Below is a small trained network, with its code and all its weights. Each question gives an input and a class and asks what happens when units are switched off, that is, made to give their printed mean instead of their output.

import numpy as np


def w(rows, s, z=0):
    codes = np.array(rows[::2]) - 128.0
    scale = np.full(codes.shape[1], s)
    scale[-1] = z or s
    return codes * scale


def norm(h):
    return h / np.sqrt((h * h).mean(-1, keepdims=True) + 1e-5)


def f(y):
    return y / 2 * (1 + np.tanh(0.7978845608 * (y + 0.044715 * y**3)))


def log_softmax(a):
    a = a - a.max(-1, keepdims=True)
    return a - np.log(np.exp(a).sum(-1, keepdims=True))


def net(x, mask):
    res = np.array(x, float).reshape(1, 3) / 4 @ E
    u = 0
    for l in range(2):
        y = f(norm(res) @ A[l][:, :-1].T + A[l][:, -1])
        res = res + np.where(mask[u : u + 10], y, B[l][:, -1]) @ B[l][:, :-1]
        u += 10
    return log_softmax(norm(res)[-1] @ U[:, :-1].T + U[:, -1])


A, B = {}, {}
E = w([
[88,177,93],'x0',
[255,221,106],'x1',
[185,106,46],'x2',
],0.0088)
A[0] = w([
[160,162,157,106],'L0N1',
[74,71,28,11],'L0N2',
[55,250,45,57],'L0N3',
[81,75,155,79],'L0N4',
[123,117,122,93],'L0N5',
[170,131,53,63],'L0N6',
[161,151,157,99],'L0N7',
[102,25,101,89],'L0N8',
[7,198,23,94],'L0N9',
[134,179,103,90],'L0N10',
],0.02,0.011)
B[0] = w([
[187,165,177,161],'L0N1',
[132,48,2,190],'L0N2',
[7,228,107,220],'L0N3',
[116,119,190,197],'L0N4',
[144,163,151,115],'L0N5',
[159,112,57,185],'L0N6',
[167,161,170,148],'L0N7',
[73,119,69,244],'L0N8',
[253,20,151,254],'L0N9',
[104,170,147,156],'L0N10',
],0.041,0.0075)
A[1] = w([
[111,162,205,106],'L1N1',
[108,228,82,38],'L1N2',
[224,82,137,206],'L1N3',
[141,184,194,2],'L1N4',
[114,112,215,19],'L1N5',
[122,62,250,166],'L1N6',
[111,162,206,118],'L1N7',
[208,46,159,58],'L1N8',
[119,145,146,78],'L1N9',
[124,58,114,154],'L1N10',
],0.024,0.0068)
B[1] = w([
[26,158,112,169],'L1N1',
[180,138,10,171],'L1N2',
[178,224,185,249],'L1N3',
[46,228,157,159],'L1N4',
[173,55,58,151],'L1N5',
[135,99,254,212],'L1N6',
[26,148,120,172],'L1N7',
[217,58,85,206],'L1N8',
[114,132,126,125],'L1N9',
[48,91,150,213],'L1N10',
],0.039,0.013)
U = w([
[32,67,215,140],'0',
[191,61,220,214],'1',
[104,251,234,3],'2',
[17,216,79,187],'3',
[18,51,40,143],'4',
[188,5,55,81],'5',
[235,207,136,170],'6',
[171,182,3,104],'7',
],0.022,0.0023)

Each question gives the input, the list of numbers given to net, and the class t.
The units are the neurons (one row each of A and B). Each row of codes is followed by its name. A weight is (code - 128) times the scale printed after its matrix; where a second scale follows, it is the last column's (A, B and U).
mask holds one flag per neuron, layer by layer. A switched-off neuron (its flag False) gives its mean, the last column of its row in B, instead of its output. The means were averaged over made-up inputs and are rounded, as every weight is.
A unit's drop is (log p(t) with every unit on - log p(t) with that unit switched off) / (log p(t) with every unit on - log p(t) with every unit switched off).
The circuit of an input: a set's keep is (log p(t) with only the set's units on - log p(t) with every unit switched off) / (log p(t) with every unit on - log p(t) with every unit switched off). Starting from the 12 units with the biggest drops (on a tie, the unit counted first), units are removed one at a time, each time the one whose removal leaves the highest keep (on an exact tie, the one counted first), for as long as the keep stays at least 0.8.
circuit, biggest first: the units of the circuit, biggest drop first
k most important neurons: the k neurons with the biggest drops, biggest first
top k neurons in layer l: the k neurons of layer l with the biggest drops, biggest first
input [-8,4,-4], class 2: top 3 neurons in layer 0 => L0N9, L0N3, L0N2
input [-8,2,-8], class 2: top 4 neurons in layer 0 => L0N9, L0N3, L0N2, L0N8
input [5,-3,3], class 5: circuit, biggest first => L0N9
input [5,-2,6], class 5: circuit, biggest first => L0N9, L0N2
input [0,3,1], class 6: 2 most important neurons => L0N6, L0N3
input [4,1,0], class 3: 4 most important neurons => L0N3, L0N2, L0N10, L0N8
input [-1,2,-3], class 2: 3 most important neurons => L0N9, L0N3, L0N2
input [-1,8,-3], class 2: 4 most important neurons => L0N3, L0N9, L0N8, L0N1
input [3,0,-2], class 1: top 2 neurons in layer 1 => L1N8, L1N6
input [-7,1,4], class 6: 2 most important neurons => L0N8, L0N3
input [-6,-2,2], class 4: 2 most important neurons => L0N8, L1N3
input [-3,2,-4], class 2: 2 most important neurons => L0N9, L0N3
input [8,3,3], class 7: 3 most important neurons => L0N3, L0N9, L0N6
input [-1,2,8], class 6: circuit, biggest first => L1N3
input [-4,-7,1], class 4: 2 most important neurons => L0N8, L0N9
input [-7,3,6], class 6: top 2 neurons in layer 0 => L0N3, L0N9
input [5,2,-5], class 3: top 3 neurons in layer 0 => L0N3, L0N2, L0N8
input [-2,-1,7], class 4: 2 most important neurons => L0N9, L1N8
input [-7,1,5], class 6: top 2 neurons in layer 0 => L0N8, L0N3
input [8,6,0], class 3: circuit, biggest first => L0N3
